In the rows, zero is written as 128.
Known rows:
[100 136 156 112 131 137 127 147 133 138 120 144  87 195 135  74  81 138
  87 136  97 153 148 155 162 139 130 143 137 118 130 136 133 139 148 133
 148 143 159]: feklek
[ 99 141 151 115 127 122 117 144 127 137 119 149  94 212 144  85  88 137
  91 126  99 156 142 152 163 138 133 132 118 122 140 135 138 137 141 134
 141 136 158]: muzar
[ 94 125 153 110 137 136 121 123 132 126 105 146  74 170 124  62  57 150
  80 132  87 158 149 164 182 145 134 145 129 120 119 129 146 141 160 142
 155 148 152]: lograk
[109 129 167  97 138 122 134 148 137 125 143 145  73 210 138  77  93 134
  91 128 109 148 141 145 145 127 140 136 135 129 121 128 139 157 132 130
 151 163 148]: drodo
[108 121 168  80 134 129 129 149 153 106 102 144  63 215 110  81  99 134
  64 133 107 157 126 126 139 124 129 136 115 104 118 148 129 151 137 118
 145 181 129]: fegaskon
[100 140 157 109 131 127 123 148 130 138 129 146  88 204 143  77  77 140
  92 135 101 153 152 154 160 133 134 143 135 116 127 134 136 141 145 135
 148 144 157]: matrol
[ 99 142 156 112 132 129 122 148 130 140 126 143  86 204 141  77  78 139
  93 137 102 150 153 153 160 134 132 146 136 116 129 135 135 140 145 135
 149 145 159]: sipul
[107 120 170  85 136 127 138 141 150 110 122 146  65 207 118  74  99 134
  76 127 107 148 126 137 142 128 138 126 126 129 124 132 137 160 137 123
 147 175 139]: plazir
[105 128 175  88 125 158 152 160 148 115 117 145  78 195  95  89 115 120
  75 142 104 144 112 134 140 134 118 137 147 113 130 140 124 151 146 118
 145 152 140]: nibrer
[ 97 142 152 113 129 123 117 146 126 138 118 150  96 213 145  82  87 136
  90 125  99 156 144 151 163 137 132 131 121 123 143 138 137 137 141 134
 140 135 156]: nosam
[ 85 154 169 123 121 120 138 125 137 129 111 130 103 223 124  59  70 120
  85 136  95 131 127 152 167 134 129 101 130 137 159 131 142 168 166 137
 130 142 168]: liplil
[ 98 143 172 116 123 142 142 151 140 138 129 141  99 210 133  72  93 121
  87 139 100 136 138 150 154 138 128 125 145 126 149 134 128 153 154 132
 138 141 170]: klugezis
[113 137 182 117 139 159 109 139 146 111 151 178 100 185  92  94 104 143
  89 130  88 136  94 180 134 144 105 146 135 154 127 121 167 160 109 155
 162 180 108]: pabok
[ 98 148 161 101 122 147 138 166 127 122 114 150  91 204 111 106 102 125
  87 123 110 147 116 139 148 126 114 148 149 103 122 139 131 152 138 127
 137 136 138]: grustok
[100 143 180 114 140 150 117 127 144 104 131 163  88 184  88  79  74 140
  81 129  91 131 100 175 146 135 107 144 141 139 116 123 168 175 127 155
 157 181 111]: grustan
[108 121 167  73 134 135 131 151 159 106 101 141  58 211  99  81  99 137
  60 144 105 158 129 121 134 124 126 141 116  90 114 155 125 144 141 113
 151 186 125]: gifles
[160 139 118 115 158 115 149 158 106 103  95 182  65 187  85  34  97 150
 137  81 149 183  98 128 136 146 120  89 157 105 131 101 125 182  94 131
 164  89 173]: zeplun
[105 122 169  78 134 130 134 149 154 108 106 141  61 212 107  77  96 135
  66 137 106 154 127 125 139 125 130 137 119 103 114 147 131 152 140 118
 149 181 130]: flunal
[ 89 165 154  99 117 127 129 165 111 116 106 141  92 219 106 124  84 131
  98 120 118 150 117 132 150 107 103 161 152  79 101 146 141 156 130 130
 138 133 119]: magrak
[111 141 165  89 125 133 138 178 132 124 141 149  85 226 128 111 122 123
  94 121 122 148 123 127 128 116 123 148 142 106 120 139 128 152 117 120
 139 150 137]: skivas

Facts:
bagipak -Ψ-> kevul; bepaze -Ψ-> flebil; bifluk -Ψ-> lufigrar; brisim -Ψ-> klibi; darul -Ψ-> roflos
dratefak -Ψ-> venur; dratrik -Ψ-> nibrer; dreklan -Ψ-> stivim; drepla -Ψ-> ruskas; dripla -Ψ-> sefle
driseplen -Ψ-> betuver; drobrok -Ψ-> droral; drodo -Ψ-> plavar; droral -Ψ-> klotrikul; drudras -Ψ-> zaral
favo -Ψ-> bepaze; feklek -Ψ-> flunal; flasun -Ψ-> stedevar; flavur -Ψ-> lebrok; fleflan -Ψ-> dratefak
flese -Ψ-> tafum; fletra -Ψ-> fove; flunal -Ψ-> vada; flupla -Ψ-> gosiklu; fluvir -Ψ-> groplon
fove -Ψ-> voradrak; fupunu -Ψ-> fumim; gefle -Ψ-> gofum; gifles -Ψ-> komul; gigro -Ψ-> tratum
gipize -Ψ-> sisas; giposti -Ψ-> zitu; gitra -Ψ-> tutas; gofum -Ψ-> truluk; gopok -Ψ-> dripla
gosiklu -Ψ-> fleflan; grabri -Ψ-> drobrok; groplon -Ψ-> pabok; grozozo -Ψ-> skoplir; grustan -Ψ-> kanok
kanok -Ψ-> danek; kepel -Ψ-> fupunu; kepla -Ψ-> tugre; kevul -Ψ-> stogim; klefe -Ψ-> pegru
klesur -Ψ-> lofol; klibi -Ψ-> skogozal; klimutre -Ψ-> maklon; klisto -Ψ-> satok; klotrikul -Ψ-> demol
kluploklam -Ψ-> stepir; koger -Ψ-> stulus; komul -Ψ-> vori; kuvedo -Ψ-> flavur; lanu -Ψ-> sugram
lebrok -Ψ-> klizul; lofol -Ψ-> stegrik; lograk -Ψ-> grustan; luplozu -Ψ-> rebu; matrol -Ψ-> gitra
movel -Ψ-> rona; muzar -Ψ-> nosam; nepestuk -Ψ-> truplo; nibresen -Ψ-> robrel; nodi -Ψ-> gifles
nogas -Ψ-> klisto; nokluk -Ψ-> zastos; nopor -Ψ-> brisim; nosam -Ψ-> sikles; pabok -Ψ-> kepel
pedre -Ψ-> liplil; pegru -Ψ-> loflak; plafar -Ψ-> tabrotir; plalu -Ψ-> neplun; plana -Ψ-> treklok
plazir -Ψ-> klugezis; plepe -Ψ-> kepla; plogo -Ψ-> trumu; puskor -Ψ-> skivas; raskistul -Ψ-> sutre
refles -Ψ-> gigro; rona -Ψ-> dotan; ronu -Ψ-> feklek; ruskas -Ψ-> sketrem; rutrom -Ψ-> fluvir
sefle -Ψ-> nibresen; seste -Ψ-> luplozu; sipul -Ψ-> zubrun; sisas -Ψ-> drodo; skepli -Ψ-> grustok
sketrem -Ψ-> vebrin; skogozal -Ψ-> torul; skoplir -Ψ-> zeplun; sodrus -Ψ-> pletrer; stabrolok -Ψ-> nogas
stedevar -Ψ-> plazir; stegrik -Ψ-> mapin; stikis -Ψ-> lanu; stivim -Ψ-> leba; stogim -Ψ-> klesur
storek -Ψ-> matrol; stugrokar -Ψ-> raskistul; stulus -Ψ-> sipul; sugram -Ψ-> dratrik; sutre -Ψ-> trotrin
tabrotir -Ψ-> kledri; tafum -Ψ-> klefe; tikin -Ψ-> broflek; torul -Ψ-> darul; traplan -Ψ-> zagol
tratum -Ψ-> zabas; treklok -Ψ-> stabrolok; trotrin -Ψ-> ronu; trudrar -Ψ-> stugrokar; truluk -Ψ-> muzar
trumu -Ψ-> kluploklam; truplo -Ψ-> drepla; tugre -Ψ-> bigi; tutas -Ψ-> koger; vada -Ψ-> gritu
vafim -Ψ-> magrak; vakla -Ψ-> sodrus; vebrin -Ψ-> stokler; vegrem -Ψ-> nepestuk; venur -Ψ-> flese
voradrak -Ψ-> vakla; zagol -Ψ-> grozozo; zastos -Ψ-> pigra; zeplun -Ψ-> sosolen; zitu -Ψ-> vafim
zubrun -Ψ-> vegrem; bagipak -φ-> fuzol; bepaze -φ-> pletrer; betuver -φ-> lofol; bifluk -φ-> voradrak
danek -φ-> fluvir; darul -φ-> venur; doguk -φ-> tratum; dotan -φ-> loflak; dratefak -φ-> klotrikul
dratrik -φ-> klefe; dreklan -φ-> griban; drepla -φ-> dreklan; drimin -φ-> kludi; driseplen -φ-> flebil
drodo -φ-> drudras; droral -φ-> sibel; dubrezol -φ-> brisim; fasas -φ-> plazir; fegaskon -φ-> gifles
flebil -φ-> treklok; flunal -φ-> stedevar; flutral -φ-> broskik; fluvir -φ-> darul; fove -φ-> zaral
fubrok -φ-> vakla; fumim -φ-> skoplir; fupunu -φ-> gopok; fuzol -φ-> grozozo; gifles -φ-> kluploklam
gigro -φ-> tafum; giposti -φ-> dratrik; gitra -φ-> leba; gopok -φ-> refles; gosiklu -φ-> seste
grabri -φ-> lebrok; griban -φ-> plavar; gridel -φ-> komul; gritu -φ-> stisos; grustan -φ-> pabok
grustok -φ-> sipul; grutrek -φ-> nokluk; gustel -φ-> stugrokar; kanok -φ-> raskistul; kepla -φ-> bigi
kledri -φ-> dubrezol; klefe -φ-> dratefak; klesur -φ-> skepli; klotrikul -φ-> skogozal; kludi -φ-> gitra
kluploklam -φ-> plepe; klustuflok -φ-> pigra; komul -φ-> stikis; leba -φ-> fumim; lebrok -φ-> danek
loflak -φ-> zeplun; lofol -φ-> klizul; lufigrar -φ-> gigro; luplozu -φ-> grustan; magrak -φ-> sikles
maklon -φ-> ronu; matru -φ-> roflos; mebrin -φ-> giposti; movel -φ-> demol; nepestuk -φ-> muzar
nibrer -φ-> flunal; nokluk -φ-> driseplen; nopor -φ-> matru; pabok -φ-> fupunu; pedre -φ-> skubron
pigra -φ-> dugoplo; pipledran -φ-> skivas; plafar -φ-> feklek; plalu -φ-> dotan; plana -φ-> stokler
plavar -φ-> zilibre; plazir -φ-> sisas; plepe -φ-> klisto; pletrer -φ-> gustel; pludrom -φ-> rutrom
raskistul -φ-> gritu; rebu -φ-> nosam; refles -φ-> pludrom; robrel -φ-> luplozu; ronu -φ-> fletra
ruskas -φ-> stabrolok; rutrom -φ-> klustuflok; sibel -φ-> favo; sikles -φ-> rubun; sisas -φ-> kekik
skepli -φ-> pedre; sketrem -φ-> flutral; skivas -φ-> kepla; skogozal -φ-> trotrin; skubron -φ-> rona
stabrolok -φ-> stegrik; stedevar -φ-> trumu; stepir -φ-> fasas; stisos -φ-> bepaze; stivim -φ-> vori
stokler -φ-> plena; storek -φ-> plipek; stugrokar -φ-> torul; stulus -φ-> vafim; sugram -φ-> zagol
tafum -φ-> sosolen; tikin -φ-> plalu; torul -φ-> tutas; trumu -φ-> doguk; tutas -φ-> ruskas
vafim -φ-> plafar; vapok -φ-> fegaskon; venur -φ-> gosiklu; voradrak -φ-> flavur; vori -φ-> storek
zagol -φ-> sketrem; zastos -φ-> grabri; zeplun -φ-> mebrin; zubrun -φ-> gofum

Rows:
No name comes twice in this set of rows, the named rows included.
[ 85 140 162 117 128 130 131 119 134 126 101 139  88 191 121  57  59 135
  79 131  91 144 137 159 178 140 128 120 129 128 139 131 145 157 166 141
 143 145 158]	tugre
[116 129 181 106 134 157 154 173 151 151 166 140  88 200 148  65 112 116
  85 159 107 135 156 153 136 143 141 144 162 129 144 133 113 145 148 125
 150 157 183]	neplun
[125 119 148  93 146 121 128 138 129 106 120 156  58 183 117  68  88 156
 101 109 112 169 132 145 150 141 134 135 130 119 112 123 142 152 123 128
 156 154 141]	tikin
[107 131 181  97 130 147 159 152 150 119 138 136  78 202 111  73  99 117
  84 140 109 130 123 144 143 130 130 129 157 132 129 127 131 167 150 127
 145 162 154]	kledri
[134 134 185 172 116 142  78 151 172 123 120 192  99 173 114 121  67 179
 105 108  94 157  85 185 126 133 122 154 140 191  72 121 182 165  95 178
 158 226 136]	gopok
[100 126 152  96 140  96 114 123 128 111 120 146  68 215 137  80  74 150
  93 105 105 160 137 144 162 121 145 126 107 131 114 125 157 157 129 137
 151 163 132]	plana
[170 107 153  90 170 126 152 153 142 104 155 164  36 164 121  23 103 161
 122 116 140 169 151 147 122 165 148 130 160 117 114 106 121 160 102 121
 168 165 176]	plalu
[108 139 176  93 128 129 146 160 144 122 137 139  82 227 126  84 107 120
  84 137 115 135 130 134 134 121 131 130 142 118 131 136 129 164 137 123
 138 167 151]	plavar
[169 160 136 117 152 115 165 163 113  95 108 168  72 198  86  28  99 142
 143  91 165 161 102 128 121 155 114  86 175  93 140 105 115 193  95 120
 142 105 182]	loflak
[116 142 182 125 141 162 105 138 147 112 157 182 106 184  90  97 104 143
  92 129  83 132  92 190 131 144 103 150 136 162 128 120 171 162 102 161
 163 181 103]	fupunu
[ 53  91 174  73 151 175 131 180 126 155  83 198  72 213 161  90  95  69
   5  82  91 146 119 146 179  59 164 164 139 152  90 108 140 210 136 167
 175 125 135]	klotrikul
[165 150 145 115 147 123 165 155 124  93 113 163  71 195  88  30 107 142
 136  99 157 157 102 129 120 162 119  90 169  99 146 107 115 183 101 114
 135 121 182]	dotan
[ 92  95 141  87 155 160 161 180 127 159 113 183  60 191  94  73  99 100
  71 122  96 175 105 127 169  77 141 123 160 159  95 108 141 183 135 155
 225  91 151]	dratrik
[ 98 122 144 107 133 145 119 134 128 130 103 155  75 162 114  79  74 155
  86 132  85 169 141 159 179 151 127 151 124 122 122 135 142 123 155 137
 161 134 145]	plogo
[ 91 133 166 100 133 125 138 120 139 105 101 139  73 198 104  64  70 133
  76 122  98 141 120 147 165 130 130 117 130 130 125 125 150 171 157 135
 143 160 140]	kepla

The same things again, as new rows of numbers:
Known rows:
[127 123 112 112 102 158 169 129 157 117 126 138 197 175 114 171  88 103
 140 100 100  76  78 115  88  87  97  99 100 130]: fupunu
[113 119 115 141 118 118 132 121 176 100 150 143 122  89 118 140 142 103
 160 135 114 103 126 128 118  85 125 123 116 124]: rebu
[142  78 164 116 148 100  96 133 108 155 135  91 123 136 102 131 116 125
 138 145 147 127 124 125 132 197 149 125 154 143]: trudrar
[127 145 117 140  99 134 143 155 126 116 132 126 126 132 112 148  84 119
 138 111 128 135 118 130 143 109 137 111 138 124]: drodo
[120 123 105 147 107 122 126 123 161  76 145 149 133 118 118 129 140 128
 152 119  96 124 105 116 118  89 124 118 112 122]: nibrer
[129 126 120 116 124 106 129 154 132 122 123 127 119 150  94 145 102 128
 140 134 126 114 110 132 160 102 138 129 134 147]: movel
[121  95  83 128 104 132 102 156 118 169 157 151  93 138  88 188  95 147
 140 131 109 121 203 208 173 103 120 212 100 158]: giposti
[118 109 120 133 146 100 140 140 164  93 122 142  91 128 100 165 110 124
 120 149 111 106 120 135 161 109 107 145 119 149]: dreklan
[138  98 168 133 126 108 117 130 103 159 133  85 124 111 125 142 111 114
 138 139 158 146 139 127 114 197 153 102 158 118]: treklok
[117 133 119 155 105 130 133 122 146  86 131 153 117 117 123 151 112 125
 139 107 107 124 119 116 120 107 111 114 117 102]: flebil
[126 115 112 149 131  99 133 123 139  58 122 162 114 123 114 149 119 152
 131 138  86 135  92 119 145 110 116 124 131 128]: trumu
[139  78 168 129 136 111  97 120 119 147 141  98 131 118 116 125 125 122
 151 135 145 130 127 120 110 194 149 119 146 125]: rubun
[102 125  91 129  93 106  93 120 144  92 104 154 104 157  90 130 132  95
 132  61 152  95  73 127 133 142 143 124 109 113]: lebrok
[130  91 168 145 118 123  87 106 111 135 144 104 146 122 124 118 129 123
 157 115 137 131 128 112  78 193 142 107 139  97]: klizul
[139  64 177 124 154 102  92 119 112 147 131 100 107 136  97 145 113 130
 130 139 149 116 126 126 126 210 129 135 144 130]: favo
[150  79 177 115 141  96 104 133 118 159 135  89 123 135 112 137 111 124
 131 143 157 130 124 131 137 210 150 122 154 140]: gefle
[144  82 174 135 132 110 101 122 122 148 140 101 125 121 123 138 122 120
 137 125 149 133 129 123 115 203 142 120 137 117]: kevul
[129 117 201 147  97 115 120 111 118 142 132 102 114 139 140 143 106 122
 136 107 156 136 141  99  79 217 124 105 128  65]: liplil
[127 128 123 148 120 123 142 140 145 105 132 142 106 130 119 161 100 123
 126 112 118 126 121 132 141 115 116 125 120 125]: klesur
[133  66 169 123 153 113  79 127  83 148 123  97 126 143  83 153 100 137
 139 123 146 121 127 141 124 213 140 121 148 130]: traplan

Rows:
No name comes twice in this set of rows, the named rows included.
[122  99 108 111 128 167 172 151 145 139 118 122 189 159  99 216  61  84
 118  99 109  76  95 139 111 104  93 105 109 158]	refles
[ 99 122  75 141  84 103  93  97 182  87 118 165  97 126 110 128 167  75
 145  53 166 100  64 125 117 138 151 122  90 106]	danek
[107 141  81 111  84  89  82 114 167  93 100 158 103 175  87  97 158  91
 146  51 168  89  50 108 134 145 158 132  98 114]	fluvir
[118 151 118 151  99 114 133 124 139  68 127 153 129 134 127 125 124 147
 146 116  92 139 103 101 120 100 124 108 126 102]	fumim
[127 119 105 126 116 148 160 135 160 121 136 130 172 147 114 177  93  96
 133 108 108  95  98 125 109  97 108 109 108 142]	klustuflok
[121 129 113 150 106 128 132 127 161  90 143 151 124 117 127 142 126 124
 147 109 106 122 115 120 120  98 119 117 113 113]	vori
[126 119 126 117 131  91 108 132 133  73 121 158 122 188  74 125 124 174
 148 123 100  99  81 117 148 101 112 139 122 135]	driseplen
[123 100 112 133 121 141 158 132 165 106 130 146 158 137 112 195 101  99
 128 109 107  91 103 139 112 100  92 115 104 132]	grustan
[123 103 124 144 126 114 133 148 169 110 143 143 105 112 107 165  98 119
 142 121 115 105 129 129 138 111 116 126 121 137]	kanok
[122 112 119 101 119 141 161 141 148 124 118 128 182 185  95 175  80 111
 131 111 112  75  83 121 113  99  97 115 106 151]	rutrom
[131 121 139 141 140  85 161 140 155  92 119 147  69 132 124 172 101 135
 106 150 116 128 114 122 175 126 104 136 124 126]	plepe
[117 148 151 144 110 108 154 152 127 102  98 140  75 156 107 186  59 138
 103 118 127 120 128 122 159 140  95 127 122  96]	pedre

The same things again, as new rows of numbers:
Known rows:
[108  95 112 154 161 142 169  69 175 156 137 118 164 100  96 146 111 107
  67 151  87 107 159 110 139 135 139 137 140]: matrol
[108 104 104 169 159 124 160  84 184 133 141 115 174 109  64 161 119 108
  62 134  83  84 155 121 139 129 180 101 120]: bigi
[ 86 103 100 165 135 151 152 112 160 124 148 133 161 103 107 131 117  93
 111 116 117  96 140 154 126  93 190 110 139]: kepla
[116  95 106 161 160 141 171  68 171 171 128 136 153 106  98 145 118 117
  71 158  94 110 167 109 148 131 149 142 127]: zitu
[111  95 100 163 158 134 165  77 157 158 130 137 151 115  87 137 116 112
  50 146 104 102 164 106 146 143 137 138 139]: skoplir
[106  90 100 164 155 144 170  72 164 158 127 142 150 115  90 141 107 108
  54 152 100 104 167 106 144 137 140 135 137]: grozozo
[ 93  92  72 186 160 135 161 111 164 116 124 115 150 126  84 103 131  86
 106 104 151 107 134 156 145 130 177 129 150]: fumim
[ 91  94  85 165 157 173 163  90 160 140 140 127 136 109 106 108 114  90
 117 128 130 129 153 148 137 116 148 145 163]: voradrak
[ 87  53 119 195 168 199 189  95 180 124 104 137 103  88  95  75 131  86
 134 137 105 129 145 134  91  92 140  78 124]: dratrik
[101  69 121 166 144 137 171  75 159 158 128 145 167 109 114 132 102  89
  55 178  88  97 142 107 125 127 133 143 143]: stikis
[ 91  97  95 164 152 158 158 102 154 134 138 126 147 112 110 117 116  93
 111 117 137 113 144 152 139 106 162 142 154]: griban
[105  93 106 161 158 136 163  77 170 143 135 123 161 112  85 147 108 104
  53 147  96  94 152 107 136 132 137 129 147]: rona
[103  99 100 155 159 144 161  77 154 151 140 126 156 115  85 143 110 111
  49 136 101  99 165 107 142 143 130 131 151]: tratum
[ 89  96  95 169 149 167 158 102 164 136 138 134 143 111 105 120 115  94
 115 129 129 116 147 152 136 103 164 136 154]: gridel
[ 84  94  94 164 147 167 158 101 162 127 141 132 150 111 103 120 110  89
 113 121 127 117 147 150 135 106 164 129 155]: lofol
[ 84  96  89 166 144 165 157 103 158 127 144 128 150 109 107 116 112  87
 113 119 128 116 146 150 135 109 163 131 154]: klesur
[ 98 114  78 181 137 156 163  95 184 125 146 151 141  91 104 113  98  86
 129 146 111 113 163 181 146 107 151 143 180]: klustuflok
[ 91 117  57 180 148 172 156  99 178 104 149 141 118 124  62 110  96  95
 107 120 139 125 180 162 142 125 130 135 192]: pigra
[ 88  96  96 166 151 159 162 100 158 137 138 129 145 109 106 117 118  95
 111 122 136 116 142 153 135 109 165 137 156]: vapok
[ 90  97 100 165 148 164 163 101 165 136 138 131 143 109 106 121 117  93
 111 132 129 117 148 148 133 109 159 140 149]: fubrok

Rows:
No name comes twice in this set of rows, the named rows included.
[ 96 125  69 191 122 158 162  93 199 122 149 160 139  79 106 110  90  88
 134 154 101 114 178 193 152 104 145 146 193]	pludrom
[106 110  87 160 169 151 156  71 184 142 146 110 152 107  70 155 115 113
  60 123  94 101 175 115 147 148 153 114 137]	satok
[100  71 136 164 159 209 178  82 157 159 130 162  92  87 132  93 118  87
 125 130  88 132 154 130 114  66 125  99 106]	giposti
[106  84 119 166 163 143 175  71 180 154 122 115 164  93  87 135 120 112
  75 158  85 102 155 111 123 132 143 128 142]	trotrin

